Rows lie near named flat spaces through zero. A row that begins with a name and a colon came from that space; any other row is followed by the name of its block's space that it lies nearest.
z916_z143: [  17   98   50   17   69  -36  -38  -85  -31  -26   52   53   65 -131
   13  -90  197  -98   11   11   39   65  -51  107  170   55   94   30
  -47]
z607_z434: [ 50  47 -81  59 -47  57   4 -12 -22 -40 -29   2  44 -76 -45  -1  44  10
  24 -59 -24  -1  24  19  56  -5  30 -18  23]
z134_z215: [  0 -26  -2   8   7  13 -25  21 -26   4 -47  14 -61  97 -32 -26 -80 -32
  11  13 -27  14  33 -68 -51 -38 -25 -61  90]
z793_z67: [  18   87  -76 -157  -72  -23   71  -28  -76   -1   77   42   63 -125
   93 -169  381  -65  133  127  196   65  -93  228  447   80  -20  -96
  -96]
z511_z714: [ -17   92  174  -49  -49   43  -92  -46  121   49   11   21  -68   71
  -96   -8 -104   97  -64   28   40  -59 -150   26  -65  104   74   38
   26]
z916_z143: [ -44 -146  224   47  174 -155   41   29  110  143   66  -14   16   -2
  141  -53 -101  -53  -93   12  -39  -90 -153   17 -303  290  -42  164
 -181]
z793_z67: [ 121  109  -95  378   98   50 -133 -196 -241 -120 -148  109   83  -36
  -85 -250  159 -343  -63   94   -4  154  195  -30  384 -320  128  -67
   22]
z916_z143: [ -92 -129   48 -266  -78  -43   74  163   98  122  -23   18 -148  268
   19   50 -403  153   51   47  -13 -162   -4 -188 -352  -26 -182  -96
  120]
z607_z434: [  14  -56 -140  -75  -59   23   75   91  -19  -14   -2  -25   10  -30
    4   68   -7   66   90  -88  -39  -27   59  -31  -65    4  -59  -58
   50]
z916_z143: [   4  -15  -55   88   18   55 -104  -82  -54  -94   22  -78  -29    8
  -71  128  164    9  -65  -22   39  150   98    0  136 -203  112   59
  -38]
z511_z714: [ -61   87  129  140   93  -41   -5  -39  -19  -38  -63  -16  -19   60
  100  -27  -69 -139  -94  139  -65   83   -9   11   81    4  -71    7
   73]
z134_z215: [  24   25   38  224  160  -63  -23  -68 -136  -28  -78   63   43   -4
   75 -194   55 -295  -44  111  -51   92   63   -3  149  -37  -16  -33
   17]
z607_z434: [ -24   37 -175 -400 -297   73  228  243  151   59   73  -12   90 -122
   14  210 -196  380  168 -142  -27 -324  -48   18 -194  181 -150  -84
   59]
z793_z67: [ -27  -91  150 -100  -25   54 -225  -68  111   67   32    0 -200  270
 -236   91 -188  172 -106  -18   99  -19  -20 -159 -245 -192  168   71
   -5]
z511_z714: [  20  -32 -247  183  134  -63   70  -68 -216 -213  -32  -94   28 -160
  143   22  418 -206  131  -73  -47  405  188   50  305 -207  -41  -31
   36]
z793_z67: [ -87 -107  -23 -431 -185   83  -16  173  132   86  180  -74  -65  113
 -107  332 -105  367  -11  -43  102 -227   -2  -35 -185    1   25    9
  -41]
z916_z143: [  83  -16   41  153  -12    4  -16 -113  113   36   10  -17   61 -140
  -48  -50   50   90  -42 -126   37  -25 -130   63 -103   98  116  178
 -207]
z607_z434: [-135  -27  216 -425 -164  -21   29   95  302  158  139  -51 -144  160
  -11  184 -255  400   -8   22  126 -193 -252    9 -315  179  -53   80
  -50]
z511_z714: [  -4  -61   51  118   86  -35   12   36  -36   33  -72    9  -29   89
   52  -83 -118 -132  -34   52  -81   -4   12  -57  -97   68  -80  -34
   54]
z511_z714: [ 200  116  -79  195 -120  197 -196 -152  -99   10  -85  147   76  -31
 -299 -257  109  -88  -51   16  116 -108   24   33  282 -111  253  -73
  -53]
z916_z143: [ -44  135  -48 -302 -137  -33   80  -37   82  -29  124   18   45 -150
   41   61  167  198  130  -18  154   15  -82  122  179  -60   16   18
  -70]
z916_z143: [  -6  141   42 -271 -163    7  -20  -84   34   53   47  108  -51   51
  -40 -194  132   72  103  169  268   -9 -149  120  320  -61   26 -103
  -39]
z916_z143: [ -94 -121   86  -86   76  -65   34  120   39   54   35  -53  -64  123
   84  123 -169   18  -46   28  -75  -50   13  -78 -237   78 -104   16
   37]
z511_z714: [ -22  105 -126  -57  -76   16  150   57  -58 -108  -40  -90  -46  -76
  152  -17  274  -31  192   29   -2  231  -82  182  303  178 -177 -156
  172]
z134_z215: [ -41  184  181  -93  -87  -18  -36 -161  125   40  109   23   65  -79
   33  -51  142  102 -104  183  236  -45 -196  205  309   -4   96  137
 -244]
z793_z67: [-166 -201  159 -352  100  -96   33  257  156  105  155  -88 -144  145
   52  321 -266  192   14 -134 -149 -115  -55 -126 -600  283  -94   43
  129]
z607_z434: [-152 -112   59 -196   88 -153   93  101   78    7   38  -47 -104  120
  135  188 -255   96   41  -40  -95   39   61 -172 -356 -101 -155   34
   96]
z916_z143: [-177 -150  132 -184  121  -58   -9  185   95   10  114 -143 -121  146
   59  397 -219  134  -88  -73 -164  -17   50 -127 -429   95  -71   82
  121]
z134_z215: [  -3  -97  115   69   53   62  -52  147   34  109   18  -18   41   70
  -54   99 -231  -15 -175   -1 -139 -268   -1  -50 -276  263   14   36
   -1]
z916_z143: [ -24  105   43 -281 -184   36   10   -8  136   49   63   31  -53   15
  -62    3   -8  230   84   13  149  -73 -162   74   41   49   18  -27
    0]
z607_z434: [  30   76   28    5 -127   97  -12  -22  114   10   23  -56   19  -72
  -66   67   41  167  -35  -47   42  -60 -138  114   27  154   60   67
  -61]
z134_z215: [ -88 -302  -96 -287   16  104 -201  207    2   -4  130  -95 -175  280
 -288  541 -295  273  -81 -241 -120 -120  331 -373 -565 -325  145   14
  159]
z607_z434: [ -1  96   8  15 -11  40 -42 -25 -16 -52 -30  17 -17   3 -49  12 -10 -14
   3  -4 -33  42  16  -6  55 -34  29 -38 111]
z793_z67: [ -96  -19 -168 -376  -89   22  -24   82  -77  -97   60  -13 -153  157
  -70  210   29  134  160  -19   61  131  194 -134   60 -360  -29 -171
  226]
z511_z714: [  33 -161 -108  336  252 -146  114    2 -177  -78 -141  -41   -5  -32
  207 -155   88 -338   82  -48 -182  274  127  -72  -55   -3 -164  -35
   64]
z134_z215: [  92   -3   70  196   92   21 -121  -92  -96   47  -21   75   40   -7
  -62 -242  166 -227  -77   91   60    2  -44   79  184   93  122   -6
  -99]
z607_z434: [-102   25  348 -105   92  -92 -128 -101  109  121  132   25  -60  125
   36  -58   23  -18 -178  234  181  -35 -193   98   70   80   89  137
 -191]
z916_z143: [  72  131 -213  126   60  -52   93  -74 -217 -129  -49  106  195 -250
  104 -182  256 -258  119   16  -25  113  171   59  383 -180  -14  -95
   11]
z793_z67: [ -69  -47 -127  -73  126  -71  106  156 -123  -97   27  -39   33  -71
  134  161   38 -107   98  -84 -190   88  178  -59  -70   15 -123  -87
  188]
z134_z215: [  67  -12   49   30  -93   82  -16    9   78  103   46  -16   70  -64
  -53  -49   72   79  -73   17   86 -177 -160  144   42  262   68   62
 -183]
z511_z714: [ -23  109  342  247  158 -125   -9 -149  209   39  -65    6  -24  -59
   83 -114 -203  -31 -105  -48 -119   64 -266   28 -301  267   12  220
  -29]
z134_z215: [-180   82  339 -321   -5  -36  -28  107  209  111  156  -39  -89  121
   55  185 -172  172 -111  129   19 -154 -234   86 -165  327  -37   61
   48]
z134_z215: [ -79  -32   49 -160   -9  -43   10    9   20    9   73  -62  -96   84
   75   44  134   43   29   98  116  107  -70   74  115   12  -50  -10
  -28]
z511_z714: [  93  184   20  257   10   13  -18 -187   -6  -71  -91   51   77 -169
  -12 -200  137 -106    6  -18    6  122  -89  109  208   18   81   48
  -32]
z607_z434: [  81   -9  -89  244   87   49    8   61 -275   -5 -117   51   65   34
   77 -285  204 -420   -8  216  -39   29   81  100  395  153  -96 -226
   82]
z511_z714: [  40 -112 -224  -22  -18   35   60   98 -130  -37   23  -40   56  -63
   19   57  172  -38   80  -57  -12   11  143    7   96  -35  -33  -80
  -12]
z793_z67: [ 129  108   43  337  -10   58  -55 -168  -55   23  -99   69  120  -86
  -27 -298  126 -188 -113  138   84  -31  -83  137  318   48   85   32
 -171]
z607_z434: [  -5 -155 -217  -80  -33   11  169  219  -90   -7   11  -93   30  -33
  123  106   82   -5  118  -51  -82  -27   92   19  -20  148 -184 -120
   54]
z134_z215: [-123   22  129  -54  122 -148  164  107   -8    5  -25  -53  -83   53
  298  -80   33 -167   89  150  -83  156 -143  108   41  325 -277  -99
  161]
z134_z215: [  -2   25  167  -87  -56   66 -102    0  114  110  103    7   16   17
 -100   33   -8  113 -129   50   95 -191 -156   97  -21  201  126   84
 -132]
z793_z67: [ -18    2 -154    7  182  -83   -6    5 -231 -150   -6   52   19  -62
   53    0  173 -250  119  -49 -111  228  257  -91  128 -238   -3 -117
  186]
z793_z67: [ -55   62 -180 -215 -184   84   74   95  -64  -82  -28  -47  -77  103
   12  116   26  102  120   83   52   59   99   -5  230 -177 -138 -198
  189]
z793_z67: [  -8  -41  -23   99  145  -27   65  144 -110   -3   20   -8  139 -112
  115   47   17 -194  -51   -4 -187  -96   93   26  -37  226  -66  -25
   40]
z607_z434: [ 182  101  -25  466   12  176 -158 -191 -124  -68  -45  -54  123 -185
 -108 -178  493 -216 -150   53   86  125  -88  289  520  180  227   68
 -195]
z511_z714: [  96 -105   -8  280  110   -3  -25    4 -104   53 -134   67   21   62
  -20 -223 -110 -238  -43   17 -100  -48   60  -91  -98   52  -20  -51
   12]
[  45   30  129  376  180  -93   54  -69   10    1 -145   23   50  -79
  122 -202 -122 -225  -53  -22 -185   65  -84   -4 -153  208  -71   75
   21]	z793_z67
[-123  -64  243 -330   25   14 -209   33   80   93  187  -31 -199  252
 -119  147   49  113  -94  116  159  -10 -111   22  -42   68  130   18
    2]	z134_z215
[  43   55 -108  140  144 -113  -20 -207 -186 -138  -13   58   44 -140
   79 -200  396 -257  102   31   95  341  107   58  392 -297   73   -4
  -69]	z134_z215
[ 106  103 -102  199   27   54  -47 -101 -218  -50  -21   79  161 -139
    4 -238  364 -290  -31  161  100   42   69  170  550  -45   89  -80
 -109]	z793_z67
[  73  -93  -46  244   59  -55   79  -13  -56   45 -149   54   39   26
   70 -221 -156 -163    4   21  -71  -34   47  -95 -101  -30 -107  -24
  -37]	z607_z434
[ 110  183  130  312   99  -53   64  -99  -55   42 -131  128  122 -170
  128 -470  135 -344   26  123  -42   22 -227  214  248  410  -51  -57
   -6]	z134_z215
[  38 -114 -112  147  109   13  -93  -30 -125  -54   25    0   89  -39
  -78  109   31  -88 -105  -74  -53   -9  255 -126  -31 -282  133   76
  -95]	z134_z215
[ -54 -176   -9  158  249 -188  160   62  -11  -69  -27 -151  -68  -80
  264   58  105 -130  113 -166 -206  312  -26   -5 -267  223 -184   74
   65]	z511_z714
[  41 -140  185  153  135  -61 -245 -261   49   55   26   11 -153  153
 -147 -141  105  -33 -118    7  192  189  -75  -60  -67 -223  243  195
 -238]	z607_z434
[ -96 -108   56 -229    4  -30 -100   29   28   65  116   39  -20  173
  -84  195 -235  128 -134   69   78 -182  172 -195 -169 -355   78   68
  -97]	z511_z714
[ -19   24 -115  -42   73  -69   25   -6 -161  -75  -24   84   29   -3
   53  -65   44 -165   85   49  -19   92  193  -85  146 -264  -42 -115
  101]	z916_z143
[ -43 -133   20  154  155  -51  -51  -46  -14  -85    3 -150 -113   51
   45  152  109  -35  -44  -84  -64  273   48  -42 -108  -69   14  113
   -1]	z607_z434
[ -29   25  221   98  103  -35 -103  -85  113   23    6  -13  -61   41
  -39   22 -112   14 -116  -30  -45   34 -111  -22 -199   84   89  141
  -13]	z511_z714
[ -35 -125  239  290  255  -46 -138  -51    3   -8  -55 -131 -204  176
   33  -16   60 -193 -122   15 -107  283 -118    8 -160  237   12   85
   75]	z793_z67
[ -27 -198 -187 -128  -48   49   69  167  -10  -49   59 -191 -105   26
   19  272  154  157  115 -167  -42  122   49    4 -123   93  -81  -37
   66]	z607_z434
[ 187  -55 -111  321  -46   79  -32 -101  -66   33 -175   67   23    2
 -117 -298   -6 -117   18  -41   19  -11    1  -36   34  -37   48  -41
  -68]	z607_z434
[ -16  -97 -129   70   67  -21   86   78  -68  -76   16 -116   35  -86
  110  151  128  -35   29  -86 -101  107   99   15  -13   32  -75   18
    6]	z607_z434
[ -91  -71  -92 -186   13 -140  155   52  -19  -29   14  -16  -48   35
  175   37  -25   28  146   19   19  110   78  -74  -33 -182 -181  -51
   36]	z511_z714
[ -22   21   -2   72    8  -31  131   49   18  -26  -48  -79   -4  -51
  159  -11   45  -34   51   14  -69   87  -91   95   30  213 -157  -20
   52]	z793_z67
[ -35 -179 -126 -306 -136   25   71  188   59   55  -11  -42 -193  206
  -59  117 -195  225  186 -119   -9  -34   20 -160 -325   -9 -139 -148
  182]	z607_z434
[  34   -8 -161  178   56  -64  168   51  -86  -58 -126   38  131 -121
  128  -48 -168 -125   62  -77 -195  -28  170 -117 -109  -93 -151  -40
   74]	z607_z434
[-120  -75   77 -178   44  -44   -1  104   21    6   28  -65 -169  196
   52  128  -90   34   27   45  -33   85   -4  -66 -138   29 -107  -63
  161]	z607_z434

Rows lie near named flat spaces through zero. A row that begins with a name and a colon came from that space; any other row is followed by the name of its block's space that it lies nearest.
z937_z78: [  11   27  -30 -273 -154   60   66  130  -27  218  119 -142   80  -64
  161   46   -5  -12 -144  -52  111   36  107   55   78  -13   38   51
   71]
z430_z183: [-109  -82 -249 -108   81   97   12   17  179   98 -163  -73 -220  -37
   -3  -85   98 -113  114   36  306 -163 -132  -45   66 -151  137   19
   76]
z430_z183: [  68  -69   -1 -336   44  120  115   69  -16   32   23 -106  -89  -68
   16 -162  -14   37 -176  -73  -32  -17  -52 -147    6  -84   63  -64
   69]
z430_z183: [  27   54  148 -133 -111 -132   -6  -46  -49   53  126   11  128   68
   68    5   83  -36 -212  -32  -80   83 -153  177   64  101  -57   70
  -44]
z652_z942: [ -93   51 -297   64  -71  153   18  -64   25  150  149  205  -96   53
   82  161 -136  -38   52  221   66 -111 -146 -184  153  207  -18 -134
  -67]
z672_z23: [ -62   45 -157   25  -23  -20  -25  111 -137   99  185  -97  -11  -41
  152   82 -233   -3    2  193  -56   26  245  -31   44   86  -77   -2
   75]
z937_z78: [ -26   50  -47  113   78 -138  -98  -34 -135  -39   79   20   15   39
   60  -53   15  -41  -19  136  -44    1   48   33   44   17  -86  -23
   21]
z652_z942: [-112 -239   80  119  -42 -376   79 -208  229 -157 -265  -30  152   75
   51 -113  317  -82  153    5 -208   12    4  138   25  219  221  -45
   38]
z672_z23: [ 101 -174  153    4  -74   46  215  -63  202  -99 -338 -127  147  -65
  -89   49  218   30  -14 -241 -194  -15   36  153  -55 -192  138  -12
   32]
z672_z23: [ 135  124  383 -258  -92   86 -127  153  -82  131   -9 -130  183   23
 -105   33  -51  233 -307 -214  -95  168   87  176 -129 -147  -21  120
   45]
z430_z183: [ -84  -60 -242  -61  203  110   10   71  188  -39 -124  -95 -338 -129
 -111 -137  -48 -205  144   24  277 -143 -178  -41  -29 -168   23   48
   -3]
z937_z78: [  56 -151   91  -44  -58   11  167 -112  274   23 -144   43  100   -8
   14  -47  120  -11  -20  -85 -229   45 -131   44   30  162  113 -166
  -72]
z131_z435: [-100 -155  -17  239  -13 -262  122 -212   14 -212  -37   -4  113   59
   63  -67   83 -128   49   86 -249  -69   -4    8   22  192   29  -30
  -41]
z131_z435: [  21 -186   34   76   72 -124  141  -55  180 -277 -280  -69    2 -106
 -122  -46  128  -61  138  -73 -252    1   65   45  -84   -6  109  -83
   25]
z131_z435: [-122  -18   50   75  112 -239 -102   -4 -113 -234  155   17 -131   50
  -69 -116 -265    3   96  159 -167   65   25 -150 -131  293  -55   62
  -27]
z430_z183: [-146  200 -241   86  -81   -4 -206  194 -133   66  142   38 -118  -41
   -5  305 -186  -20  246  165  346   -5  223   -5    3   32  -53  169
   62]
z430_z183: [  41   89 -107   22   78   90  -58  137  -38  -42   56   44  -80 -133
  -62   60 -140  -11   87   51   23   36  147  -83  -43    3  -73  -94
  -11]
z652_z942: [   3  -20   78 -239  -24  113   32  -34  -74  187   66 -124   17  102
   79 -165    9   56 -312  -63   63  -80 -170  -34   46 -140   24   77
   40]
z652_z942: [  33   33  125 -293  141  -45 -132   58  -27   90   33  -72  -83   25
    9 -328  131   -9 -157  -90  219   40 -150   19   -8 -121   20   52
   39]
z652_z942: [  99 -102  124 -186  -49  137  152    0   65  241  -62 -230  136    3
  150 -129   69   53 -279 -137  -93    1    1  124   55 -203   42   -6
   63]
z652_z942: [ -82 -108   31   77  -43  -91   31 -120  -96   62  -20 -111   16  194
  118   16  -53  139  -63  130 -194  -40    9   23   49  -27   34  102
  127]
z672_z23: [ -18   62  241  -23 -170  -33  -60   -5   53  -67 -135  -30  194   31
 -198  165   69   35 -115 -192  -27   12  -41  200 -119  -24   49  173
  -51]
z430_z183: [ -41 -109  -14 -132  -53  171  148  -63   72  275  126  -87 -120  128
  174  -92 -170   46 -115   20   53  -52 -248  -79   80   15   11   93
  -16]
z672_z23: [   7   88   20 -110 -108  -46    7   59 -149  -66  139   -1    2  -13
  -28  172  -80    4  -95    8  -56   41  -12   48    2   33  -75  113
   13]
z131_z435: [  -5   48   88  -25  -35   64  -22  -45   21  111   54  -18   76   54
   -2  -52  -16  -47 -191  -59   49  -37 -169   86    5  -21  -55   64
  -92]
z937_z78: [  53   -7  -91   36   53 -137  -31  -59  -87 -103  -66  126   21   19
   35   49  174   67   40  156 -230   38   87  -23  108   37   24 -214
  112]
z131_z435: [ 107  -34 -218  207  -14  110  146  -22   47 -117  -51  251  -42 -100
    8  256    3   66  297  106 -193   33  161 -187   75  116    8 -305
   -7]
z131_z435: [-129  178   -5   85  -18 -284 -241  -24 -206 -157  204  163   53   69
  -50   29   -1  -92    9  141   79   19   -8   -4  -11  257  -84   69
  -64]
z131_z435: [ -89 -171 -263  146  124 -157  122 -128  -52 -118   12    1 -210   51
  162  -87   27  -71  211  236  -66  -91  -14 -144  122   34   20  -50
  102]
z430_z183: [ -72  -22 -107  149  154   74  -62  -24   19  -32  -43   27 -236   51
  -70  -64 -113    5  175   78  162  -92  -98 -119  -45  -99  -21   65
   -4]
z652_z942: [  61  -33   18   -8  -34  129   97   13  100  -28 -108   -4  -13  -54
  -91  116  -28   32    4  -76  -98   -3  -34   27  -33  -67   13  -22
  -18]
z131_z435: [ 107   99  284 -279  -34  -49  -82   87 -150   16  100  -58   89   20
  -32 -106   83   85 -233 -194   67  121  -33   83  -62  -97  -32  129
   17]
z937_z78: [ 111  171  -29  157  157   42 -151  103 -112  -66   95  131 -138  -58
  -86  103 -148   29  104  101  -28  117   37   53  -33  -73 -227  -42
  -41]
z672_z23: [  66  -61  234 -152  -51  100   57 -110   26   16 -128  -17  134  100
  -91 -112  138  131 -259 -193 -103  -54 -169  -35  -42 -105  104  -11
  -12]
z131_z435: [-189  -69 -196  107  102 -308  -22 -108   35 -140   75   46 -238   52
   85 -147  113 -275  269  144  289  -74 -222   15   77  131   -3  159
  -30]
z652_z942: [ 156 -233  301 -335   44  -63  237  -34  187 -125 -265 -257  136 -110
  -53 -324  290  -38 -267 -330 -260   46  -78  136  -77 -168  155  -51
   41]
z131_z435: [ 108   47  -15   75  -30  193  100 -147  -30   91   63  128   90   59
   32   49   36  -20 -239   -2 -124  -85 -248   18  117  -78 -127 -122
 -121]
z672_z23: [-150  -40  -97  -30   -8  -87    3  -65  -34   57  143  -44  -47   75
  116 -133  -67 -105  -46  109  101  -91 -102  -86   53  142   16   70
  -17]
z652_z942: [  22   12  -36  -36   -5   65   56   64  -69   -8   82  -59  -41  -53
   12   49 -141    5  -42   17  -56    5   56  -36  -15  -29  -61   21
   12]
z672_z23: [-121  -75 -206  -52   28 -195  -20   81   49  -18  -41  -86  -84  -85
  119  -58  105 -110  242  105  175    0  213  -26   53   79  133   -6
  134]
z937_z78: [  51  -11   -1  236   33   18   -2 -224   24 -153 -130  295  104   92
 -114   44  155   69   15   57 -248  -69 -123 -128   37  105   24 -272
  -89]
z652_z942: [-176  -93  -60  199   58 -278  -75 -151   80 -161 -130   46  -71  109
  -29  -64  138  -99  225  112   56  -69  -93   38    3  116   89   80
   13]
z430_z183: [ 157 -144  197 -185 -184 -110  281   35   72 -102 -117 -152  190 -122
   68   95  225   16  -28 -256 -219  148  154  193   -2  -54   97   35
   73]
z937_z78: [-180  -38  -31  -51   -5   70  -54   23  -45  142   78 -168 -131  122
   26  -70 -280   66  -54   84  126 -106  -39 -118  -57   -5   37  209
   54]
z937_z78: [-110  -65  -95  194   50  -94    5 -132   39 -141  -97   53  -88   61
  -47  -33  111 -105  178   26  152 -133 -121  -33    1  -30   42   84
  -27]
z430_z183: [ -46  199  -14   77  127 -149 -268   53 -128 -191   71  100    5  -55
 -185  -24  -34 -123  -51   98   14    6    5   49  -77   76 -132  -22
  -73]
z937_z78: [ 205  121   32  130  144  105  -47   56  -17 -191  -12  217   -7 -144
 -188   84  -58   36   40   -2 -246  117   52  -37  -70   11 -161 -265
 -109]
z672_z23: [ -70   25 -174   64  127  -30 -116   71   61  125   53    3 -120  -44
  113 -136  -10 -107  191  115  276    5   78  -27   47   34   -9  -40
    8]
z937_z78: [ 279  154  369  -81   22   27  -59   63 -202 -183   36   63  350 -112
 -168  -66   73  129 -354 -227 -364  160  195   20 -143  -45 -119 -213
  -83]
z672_z23: [-196   68   38 -110  -25 -121 -218  -19  158  104  -59   -7  -23   82
  -77 -150  186 -177   13  -90  505  -88 -265  139  -21   32  112  232
  -71]
z652_z942: [-67 -55 -68  80 -46  36  28 -55 157 190 -87 -68  39  41 107  -4  76 -73
  33   7 136 -67 -52 129  77 -51  51  44  -5]
z937_z78: [  27  -63  149   44   21 -352  -69 -158  -95  -41  -75   10  159  167
  138 -105  304   80  -71   93 -262  103   23  188  108   33   36  -51
  127]
z937_z78: [ 104   50  160  -90  -31  -23  -29  -16 -128    0    4   19   77   70
  -10   28  106  125 -151  -64  -95   67  -33   78   16 -114  -32   26
   51]
z131_z435: [ -51 -152   93  -66   -2 -161   63 -141   14   33 -161 -239  213   74
  108 -239  242  -59 -279  -37 -162 -104    0  150   54 -118  114    6
   98]
z430_z183: [ 104  -61  299   62    5 -153   73 -160   22 -101    9   22  176   82
    3 -123   71    4 -193  -81 -370  113 -162  161  -26  109  -83  -35
 -112]
z430_z183: [ 106    7    4 -160   31   49   72   10   65  -41  -53   21   17 -111
  -41  -81  200 -111 -100 -136   58  -12 -120   47   35 -104    6  -86
  -42]
z652_z942: [ 116    9  123   52  -58  -17    1 -123   12    2  -67  193  283   40
   26  -33  258   91  -83  -68 -172   45   59  -46   56  114   71 -276
  -49]
z937_z78: [  19  -73  -56  -61 -109   25  131  -92   74  -49 -130   87   83  -10
   -7   69  241   -7   16  -79   -2  -78  -46  -65   74    6  147 -105
   16]
z131_z435: [ 113  -98   60  105  -43  -69  173 -111  128 -198 -124  139  154  -79
  -35   44  188  -34   81  -88 -280   57   30   -2    7  146   52 -222
  -81]
z430_z183: [ 224 -160  291   20   -9 -202  167 -199  103 -322 -416   56  332  -47
 -105 -117  678    5  -45 -338 -255   35   25  173   -7 -193  176 -187
   24]
z672_z23: [ 130  -99   93  155  -18  -13  211  -79   34 -238  -75   57   57  -65
  -58   90   35    9   90 -107 -281   53   29    2  -51    9  -37  -71
  -67]
z131_z435: [  -4   55   90 -216  -74   22  -83   51   23  227  -67 -156  140   19
   57  -88  220  -32 -216 -148  264  -34  -28  204   47 -215   71  123
   61]
z652_z942: [   7   12 -180 -273   70  207   22   84  146  232   73    8 -245  -53
   52  -81  -85  -70  -55   62  182  -23 -253  -58  103  -13   -4  -67
  -11]
z672_z23: [  12  -11  296  -57  -38  168   -7 -177   18  127  -16  -13  124  218
  -98 -144  -62  127 -401 -131 -133  -89 -364    3  -60  -55  -12   73
 -120]
z672_z23: [ 160 -134   21   17  -32  -10  272   30   67 -164 -116  -70   81 -188
   47   39  166  -49  131 -181 -125   67  208   35   -9 -103   39  -86
   24]
[ 143  153  -13   83   58   66  -24  198 -101 -297   76  140  -66 -241
 -221  215 -183    2  182  -49  -90  133  231  -89 -155   35 -153  -90
  -79]	z652_z942
[ 126    2 -429  212  101   17  217   15 -221 -259  227  250 -224 -175
  137  211 -101  -73  315  270 -185   17  183 -297  159   96 -178 -296
   20]	z672_z23
[ 319   66  232  -45  -10  279  177   25 -151   10  146   47  115  -59
   -5   30  -95  145 -263 -207 -245  111  -23  -29  -33 -183 -206 -101
 -107]	z672_z23
[  32   51   60  167 -133  157    3  -46 -130  159   17   -5  159  127
   60  205  -92  195 -101   13  -93  -31  112   25   25 -123  -49   46
   31]	z652_z942
[ -66   21 -170   34    9  116   11   13  153  120   -8   -2  -77  -62
   18   -9   11 -186   66   -9  293 -106 -127   41   48  -45   -8   33
  -84]	z652_z942
[ -81  172   29 -226   85   80 -281   66   38  314  106  -12 -163  115
  -14 -181  -11  -60 -169    5  465  -25 -362  129   36 -112  -60  193
  -44]	z672_z23
[ 209  285   94  180  -11  233 -196  124 -136  -39   31  316  147  -77
 -205  282  -62  213   60  -66  -35  129  230  -82  -92  -30 -137 -213
  -99]	z937_z78
[  84   53   49   84  -23  -68  -10   39 -117 -243   22  158   58  -64
 -113  171  -45  112  115   17 -244  112  206 -111  -74  145  -27 -130
   -2]	z131_z435
[-110  -13  -28 -104  -96 -117  -38  -12 -100  197   74 -137  -44  155
  194   11   67   24  -32   63  217  -24  -51  126  114  -99   37  256
  141]	z937_z78
[-141  -78 -167  131  169 -158  -21 -132  -24 -131   37    5 -188   74
   15 -158  -70 -138   41  230  -75 -114 -181  -71   40   92  -47   -1
   -7]	z131_z435
[ -66  108  158  -12 -125 -178  -73  -31 -159  -58  183  -17   97   92
  -14   60  -29  -68 -150  -40   49   25 -120  157  -30   77 -107  262
  -73]	z430_z183
[ -44   71 -206 -104  107  -57  -32  246 -184   -8  321 -132 -276 -141
  115   12 -387  -77  100  217   40  104  190  -75   -9   83 -176   89
   76]	z652_z942
[  66  -48  348   29   66 -220  -11 -145 -148 -260   -2   -6  128  120
 -102 -188   57   87 -204  -87 -351   70  -94   30 -117   36  -51   39
  -36]	z430_z183
[ 210  -25  227 -137   -5   81  167 -169 -194   46  138    9  161  120
  112 -169   99   96 -467 -100 -316    6 -241   -2   95 -130 -124  -92
  -43]	z131_z435
[-118   55   59 -510   42   49 -175   91  -65  453  205 -272 -177  178
  161 -306 -131   21 -431   68  282  -27 -340  105   88 -129  -12  267
  113]	z672_z23
[ 190   79  -29 -151   50  142   51  156  -74 -150  -28   51   61 -250
 -113    7  105   -8  -37 -156   -3   30  218 -133  -49 -128   -3 -220
    4]	z430_z183
[  47   -3  135   -4  -21    7    3   23   24 -106 -106   -1   55  -35
 -118   10   82   43   48 -168   45   23   53    7 -101  -75   51   49
  -14]	z937_z78
[-105 -132  176   -1  122 -417  -52 -171 -147  -67   29 -233   10  211
  152 -343  115  -56 -197  102 -166    3 -140  207   32  -44  -34  216
  108]	z937_z78
[ -39 -146  -82  -28  -55   46  198   42  212  -57 -188 -198   32 -175
  -24    7   61 -166   74 -144   55  -92  100   63  -45  -86  121   38
    5]	z430_z183
[ 116  131  117  136  -36  -32 -145   13  -94  -43  -46  189  223    4
  -55  127  140  154   42  -28 -101  115  233   15  -18   35   -9 -172
    0]	z937_z78
[  11   -3  221  -69  -53  -79   -6  -38  -88  -27  -20 -147  179   54
  -26  -82   63   17 -258 -125 -100   -9  -10  134  -58  -99   -6  127
    9]	z131_z435
